Below are the code and all the weights of a small trained network. Each question names an input and a target symbol and asks about switching units off, where a switched-off unit gives its printed mean instead of its output.

import numpy as np


def w(rows, s, z=0):
    codes = np.array(rows[::2]) - 128.0
    scale = np.full(codes.shape[1], s)
    scale[-1] = z or s
    return codes * scale


def norm(h):
    return h / np.sqrt((h * h).mean(-1, keepdims=True) + 1e-5)


def f(y):
    return np.maximum(y, 0)


def softmax(a):
    e = np.exp(a - a.max(-1, keepdims=True))
    return e / e.sum(-1, keepdims=True)


def log_softmax(a):
    a = a - a.max(-1, keepdims=True)
    return a - np.log(np.exp(a).sum(-1, keepdims=True))


def net(x, mask):
    ids = ['ΛΨαβγδεζηθμξπτφω'.index(c) for c in x.split()]
    T = len(ids)
    res = E[ids] + P[:T]
    u = 0
    for l in range(2):
        r = norm(res)
        for j in range(3):
            rows = slice(2 * j, 2 * j + 2)
            q, k, v = (r @ M[l][rows].T for M in (Q, K, V))
            z = softmax(np.where(np.tri(T) > 0, q @ k.T / 2**0.5, -1e9)) @ v
            o = O[l][rows]
            res = res + np.where(mask[u + j], z, o[:, -1]) @ o[:, :-1]
        u += 3
        y = f(norm(res) @ A[l][:, :-1].T + A[l][:, -1])
        res = res + np.where(mask[u : u + 8], y, B[l][:, -1]) @ B[l][:, :-1]
        u += 8
    return log_softmax(norm(res)[-1] @ U[:, :-1].T + U[:, -1])


Q, K, V, O, A, B = {}, {}, {}, {}, {}, {}
E = w([
[89,65,129,141],'Λ',
[112,63,127,150],'Ψ',
[108,144,65,71],'α',
[164,243,110,174],'β',
[105,61,98,156],'γ',
[80,153,64,87],'δ',
[128,52,114,152],'ε',
[224,157,21,198],'ζ',
[78,139,33,69],'η',
[162,249,124,172],'θ',
[167,236,124,169],'μ',
[104,66,112,150],'ξ',
[222,161,3,215],'π',
[204,34,199,49],'τ',
[108,42,115,152],'φ',
[153,116,112,56],'ω',
],0.014)
P = w([
[172,254,169,129],'0',
[168,112,10,171],'1',
[156,122,31,166],'2',
[151,113,47,162],'3',
[146,102,59,162],'4',
[140,105,67,154],'5',
[129,106,83,148],'6',
[118,99,95,145],'7',
[106,112,112,137],'8',
[92,105,137,126],'9',
[77,112,147,114],'10',
[64,114,173,115],'11',
],0.0068)
Q[0] = w([
[103,143,166,161],'0.h0',
[121,169,101,2],'0.h0',
[183,167,159,81],'0.h1',
[112,159,114,135],'0.h1',
[61,125,142,206],'0.h2',
[139,180,151,190],'0.h2',
],0.019)
K[0] = w([
[121,178,161,186],'0.h0',
[75,131,113,7],'0.h0',
[131,109,68,83],'0.h1',
[96,101,109,159],'0.h1',
[85,155,153,171],'0.h2',
[164,171,128,167],'0.h2',
],0.019)
V[0] = w([
[39,200,59,175],'0.h0',
[209,132,144,2],'0.h0',
[182,133,72,107],'0.h1',
[96,76,128,108],'0.h1',
[42,173,196,39],'0.h2',
[45,171,200,110],'0.h2',
],0.0075)
O[0] = w([
[88,46,143,210,143],'0.h0',
[118,161,49,2,132],'0.h0',
[59,161,184,161,193],'0.h1',
[148,73,26,169,98],'0.h1',
[228,100,33,156,3],'0.h2',
[208,63,84,153,3],'0.h2',
],0.0058,0.0046)
A[0] = w([
[140,206,74,216,4],'0.n0',
[142,210,146,79,38],'0.n1',
[72,201,121,166,179],'0.n2',
[245,201,89,140,9],'0.n3',
[220,103,24,130,144],'0.n4',
[134,76,166,99,53],'0.n5',
[70,141,23,113,100],'0.n6',
[159,106,158,107,10],'0.n7',
],0.012,0.0027)
B[0] = w([
[175,8,68,108,209],'0.n0',
[111,147,105,206,193],'0.n1',
[163,60,99,123,253],'0.n2',
[115,194,183,197,163],'0.n3',
[104,140,133,206,166],'0.n4',
[159,134,88,143,160],'0.n5',
[71,71,161,76,218],'0.n6',
[177,114,133,113,134],'0.n7',
],0.011,0.0061)
Q[1] = w([
[170,125,71,65],'1.h0',
[126,195,27,119],'1.h0',
[173,184,179,129],'1.h1',
[147,147,31,104],'1.h1',
[146,108,150,250],'1.h2',
[96,61,224,124],'1.h2',
],0.02)
K[1] = w([
[126,58,98,108],'1.h0',
[99,115,96,59],'1.h0',
[189,227,116,122],'1.h1',
[81,185,57,91],'1.h1',
[166,153,109,250],'1.h2',
[165,164,204,131],'1.h2',
],0.018)
V[1] = w([
[207,178,127,157],'1.h0',
[167,12,133,171],'1.h0',
[48,160,175,125],'1.h1',
[220,170,216,95],'1.h1',
[2,127,45,154],'1.h2',
[42,167,97,181],'1.h2',
],0.0092)
O[1] = w([
[79,66,189,102,105],'1.h0',
[64,102,2,71,191],'1.h0',
[79,164,180,57,176],'1.h1',
[70,39,29,136,2],'1.h1',
[22,194,243,223,160],'1.h2',
[74,175,216,115,149],'1.h2',
],0.0071,0.0079)
A[1] = w([
[84,136,160,69,212],'1.n0',
[132,198,147,96,50],'1.n1',
[130,245,141,29,109],'1.n2',
[120,241,92,173,195],'1.n3',
[196,136,71,242,2],'1.n4',
[250,175,105,170,66],'1.n5',
[125,193,181,201,103],'1.n6',
[49,199,169,173,76],'1.n7',
],0.012,0.005)
B[1] = w([
[151,172,116,108,255],'1.n0',
[179,163,183,84,163],'1.n1',
[226,154,166,81,215],'1.n2',
[161,117,110,62,187],'1.n3',
[248,141,115,179,178],'1.n4',
[38,104,118,151,153],'1.n5',
[129,177,84,147,195],'1.n6',
[160,129,90,126,235],'1.n7',
],0.015,0.0077)
U = w([
[219,91,92,213,162],'Λ',
[198,25,49,49,35],'Ψ',
[113,182,73,156,90],'α',
[100,86,170,98,165],'β',
[69,173,95,198,132],'γ',
[125,172,56,140,32],'δ',
[253,186,148,60,54],'ε',
[64,133,110,86,159],'ζ',
[111,174,38,129,72],'η',
[112,79,176,103,150],'θ',
[110,80,193,97,165],'μ',
[34,60,139,178,252],'ξ',
[58,153,72,96,110],'π',
[201,29,226,113,35],'τ',
[77,106,62,108,100],'φ',
[118,165,223,206,195],'ω',
],0.013,0.0045)

Each question gives the input, a string of symbols that net reads in full, and the target symbol t.
The units are the heads (2 rows each of Q, K, V and O) and the neurons (one row each of A and B). Each row of codes is followed by its name. A weight is (code - 128) times the scale printed after its matrix; where a second scale follows, it is the last column's (O, A, B and U).
mask holds one flag per unit, layer by layer, with each layer's heads first. A switched-off unit (its flag False) gives its mean, the last column of its rows in O or B, instead of its output. The means were averaged over made-up inputs and are rounded, as every weight is.
A unit's drop is (log p(t) with every unit on - log p(t) with that unit switched off) / (log p(t) with every unit on - log p(t) with every unit switched off).
most important unit: the unit with the biggest drop
top k neurons: the k neurons with the biggest drops, biggest first
top k neurons in layer l: the k neurons of layer l with the biggest drops, biggest first
input τ ξ ω ζ τ α ξ β Ψ Λ ξ Ψ, target τ: top 2 neurons	0.n3; 0.n1
input ζ φ ω ξ ζ ζ τ α, target Ψ: top 2 neurons in layer 0	0.n2; 0.n6
input ξ ζ μ μ β φ, target ξ: most important unit	0.h0
input ε π φ Λ ξ μ ξ φ μ Λ ξ μ, target Ψ: top 3 neurons	0.n0; 0.n2; 0.n1
input β φ ω ω μ Λ ζ β, target Ψ: top 2 neurons	0.n0; 0.n2
input Ψ μ π ω η Ψ φ, target Ψ: top 2 neurons	0.n0; 0.n2
input τ ω φ, target τ: top 4 neurons	0.n3; 0.n1; 0.n0; 0.n2
input ω η Λ ξ μ Λ τ α Ψ, target ω: top 2 neurons	0.n0; 0.n3
input τ ε Λ ε ξ, target τ: top 2 neurons	0.n3; 0.n1
input τ ω μ θ θ τ Λ ω π ζ Λ, target τ: top 4 neurons	0.n3; 0.n1; 0.n0; 0.n2
input ε ω α ω γ θ ω β π, target Λ: top 2 neurons in layer 0	0.n3; 0.n0
input Λ α ω Ψ, target Λ: top 2 neurons	1.n4; 0.n4
input Λ π ε ω η π ξ ξ η β δ φ, target Λ: top 2 neurons in layer 0	0.n6; 0.n4
input τ ω μ τ Λ ω Λ φ ξ ξ ε, target τ: top 3 neurons	0.n3; 0.n1; 0.n0
input ξ α γ τ, target Ψ: top 2 neurons	0.n2; 0.n0
input π ζ ξ ω φ ω ω ζ ω Ψ μ, target Λ: top 2 neurons in layer 1	1.n4; 1.n3
input ζ ε τ ξ ξ τ ζ π ε ζ, target Ψ: most important unit	0.h2
input θ β τ ζ η ω Λ μ α θ, target Ψ: top 2 neurons in layer 0	0.n0; 0.n2
input ξ τ Ψ, target ξ: top 3 neurons in layer 0	0.n0; 0.n2; 0.n1
input Λ Ψ ξ, target Λ: most important unit	0.h2
input ω ζ Λ π Λ Λ, target ω: top 2 neurons in layer 0	0.n0; 0.n3
input Λ ω Ψ ω ω φ Ψ δ τ ξ φ Ψ, target Λ: top 2 neurons in layer 0	0.n4; 0.n6
